[128 = 0]

[140 126 125 100 128 148 129 149 144 125 153 101 130  91 143 128 103 122
  86 145 139  37 159 165  85 122 165 119 145 128  99 136 168 155 112 141
 103 109] -> A, DP
[127 108 127 122 106 126 120 152 122 113 129 104 111 103 145 161 124  66
  99 121  90  75 131 106 175 127 145  81 136 133 146 149 123 149 175 126
  72 124] -> L, MF
[116 137 127 116 113  84  91 108 107 125  97 112 137 122 115 167 130 131
 134 155 109 151  93 118 159 131 117 151 145 166 142 152 136 162 175 109
  95 144] -> L, MF
[122 134 152  38 125 174 205 140 166 149 126 151 140 116 102 125  92 124
  91 143 116  69 165 128 118 135 154 103 123  47 111 118 149 155 117 141
  85 127] -> L, MF
[125 110 111 159 117 128  76 130  88 144 168 119 123  83 132 147 119 114
 109 156  94  78 123 134 174 130 118  84 130 170  97 191 163 134 205 120
  89 132] -> L, DP
[143 104 101 114 156 177  86 150 150 160 148 166 119  84 126  91 143 135
 103 163 142  34 144 105 129 130 145  97 128  85 110 139 167 167 136 101
  91  99] -> P, DP
[122  98 151 122  95  98 123 116 120 129 131  72 153  79 153 125 150  88
 143 142  99  91 158 111 126 138 137  80 133  81 130 170 119 145 129 129
  69 164] -> P, DP
[124  98 106  95 118 206 142 192 155 153 146 138  81  77 139  76 133  89
 114 135 106  33 155  72 125 140 155 115 148  51 111 122 122 117 120 104
  73 105] -> L, DP
[127 155 170 119  93  60 134 115 127 143  73  77 113 156 176 168 114  77
 140  98  75 136 152 118 181 128 130 140 140 140 155 145 115 161  64 124
  96 160] -> A, MF
[130 103 132 142 122 127  70 114  75 123 125 120 121  90 124 144 156 107
 127 147  90 109 112 102 180 130 117 103 131 134 124 179 122 136 192 112
  70 121] -> P, MF
[130 127 137 109 149 125 109 149 119 128  97 146 125 125 141 125 155 131
 107 134 137  47 141  97 139 138 151 112 120 128 111 139 147 159 127 113
 155  95] -> L, DP
[139  85  93  66 140 165  65 161 152 133  42 158 120  98  94 120 169 120
  95 131 133  28 122  83 140  88 173 117 166  64 142  93 107 186 122  97
  18  82] -> L, DP
[145 110 116 139  99 150  51 143 103 172  89 116  99  69 137 122 140 108
  84 171 121  45 157 159 127  87 168 126 176 116 137 149 102 173 132 115
  28 140] -> A, DP
[126 115 124  80 166 122 145 110 151 135 133 182 139 146  82 173 128 106
 127 143  86  57 149 124 156 133  97  92  95  90 110 164 163 159 189 121
  92 117] -> P, MF
[109 105 150  91 103 131 134 148 132 150 124 119 110 101 145 155 132  64
 135 119  67  79 140 124 157 136 126 111 129  92 133 142 114 145 116 126
  56 118] -> L, MF
[117 119 129  89 125 129  94 117 110 128 103 140 113 116 109 158 134  61
 130 134  67  54 128 100 187 158 127 112 137  79 129 144 115 154 175 126
  62 104] -> L, MF
[135 106 118 126 120 118  78 133 137 131 105 135 117 111 126 158 136  85
 111 145  91  97 133 118 195 102 128  99 123 130 183 172 127 147 172 126
  73 126] -> L, MF
[119 125 125  86 141 118  70  97 134 131 128 105 124 125 117 149 126 114
 121 151 122  92 138 174 160 118 119 140 139  84 137 147 125 150 161  95
  28 123] -> P, MF
[134  79 115  88 110 165 137 166 134 140 135 113 130  62 137 118 127  75
 101 155  88  66 147 105 151 114 135  85 124  89 130 138 116 142 149 105
  32 127] -> L, MF
[134 120 108  92 156 128 100 132 103 120  86 159 144 139 116 145 136 114
  97 140 132  55  95  95 165 134 140  98 141 141 123 153 164 185 177 123
 134  82] -> L, DP
[127 106 105  89 111 155 111 137 126 141 122 123 114  71 120  98 137 102
 101 170 114  33 143 108 143 137 149  97 148  85 119 158  89 176 151  95
  64 109] -> L, DP
[126  88  90  94 122 137  31 121 116 116 121 128 123  55 124 141 157  90
 106 170 113  19 121 125 144  88 150  95 169  49 139 166 124 175 206 109
  23 108] -> L, DP
[111 136 144 103 115 143 145 152 118 127 100 120  96 119 126 161 120  67
 112 138  94  58 134 100 144 145 167 102 149 104 128 145 134 141 156 163
  98 105] -> L, MF
[138 112 113 139  97 122 105 114 111 123 102 127 107 118  91 159 119  94
 100 128 100 108 123 169 144  80 155 130 141 151 148 166 106 131 194 162
  50 135] -> A, MF
[130 132 108 134  95  79  34 114 112 148  65 122 103 112 115 174 147  97
 108 149 100  93 118 157 167  83 141 115 147 174 147 169 127 215 141 102
  51 132] -> A, MF
[163 147 151  89 143 116 107 113 126 122  91 130 138 139 133 141 131 114
 117 150 148  23 150 133  84 157 147 114 127 101 105 119 170 169 132 127
 164 100] -> L, DP
[141 114 100 102 158 112  55 133 126 118  90 145 135 103 132 142 175 123
 115 143 133  83 119 114 154  84 132 100 125 137 138 140 130 184 141  82
  58 115] -> P, Jm
[139 133 123  94 139 115 153 143 127 137 114 156 145 147 120 147 183 103
 112 132  92  72 108  92 180 134 131  87 101 122 120 146 166 169 182 125
 108 105] -> L, MF
[131 124  97 124 104 157 104 137 137 155 127 163 101  99  99 140 133 122
  95 147 103  66 107 125 153 109 148 113 131 159 141 156 175 159 140 120
 119  98] -> L, MF
[212  36  94  75 150 132  70 112 147 130 136 155 132 131  86 154 115 153
 122 161 139  75  99 184 136  67 131 128 132 106 139 129 154 173 173  97
  29 116] -> L, DP
[115  98 113  84 123  93  64 132 146 121  97 114 117 101 108 164 159  79
 138 147  92  54 104 113 137 115 145 108 150  94 132 141 133 155 175 128
  43  92] -> L, MF
[108 122 140 101 127 125 127 120 106 132 138 103 141  74 128 153 145  79
 168 130  65 104 130  90 191 154 108  93  94  63 128 166 132 133 176  98
  92 128] -> P, MF
[124 125 143  87 134 124 128 128 122 120  92 114 130 133 148 138 126  84
 119 124 123  57 158 104 152 184 149 118 148  92 116 116 127 144 117 132
  98  95] -> L, MF
[132 124 110 108 139  92  46 132 140 137 128 130 112  95 118 121 156 118
 138 139 118  79 118 151 125 107 114 163 159  98 137 117 118 147 110  92
  67  94] -> R, MF
[118 108 120 104 113 147  98 128 128 152 117 129 126  87 117 150 157  96
 112 177  83  53 135 101 140 101 142  94 134 106 141 164 151 183 141 108
  36 139] -> L, DP
[170 139 132 120 152  86  67  74  92 100 131  78 149 137 122 189  91 113
 109 158 143  93  95 207 117 146 143 137 155 186 138 179 176 143 224 145
 137 110] -> L, DP
[117 124 131  89 128 120  82 121 133 119 122 107 126 102 119 154 137  91
 139 130  98  96 105 129 151 123 119 116 137 106 135 143 127 149 205 110
  63 123] -> P, MF
[123 123 113  85 147 160 123 161 129 131 126 146 117 112 113 130 126 101
 111 122 135  45 131 111 139 122 133 147 143  72 111 107 143 135 136 110
  89  70] -> R, MF
[125  98 149  96 123 133 116 138 115 133  87 113 135  95 143 128 151 112
 110 134 122  79 119  56 174 147 148  96 134 108 139 159 139 163 123  97
 101  80] -> L, MF
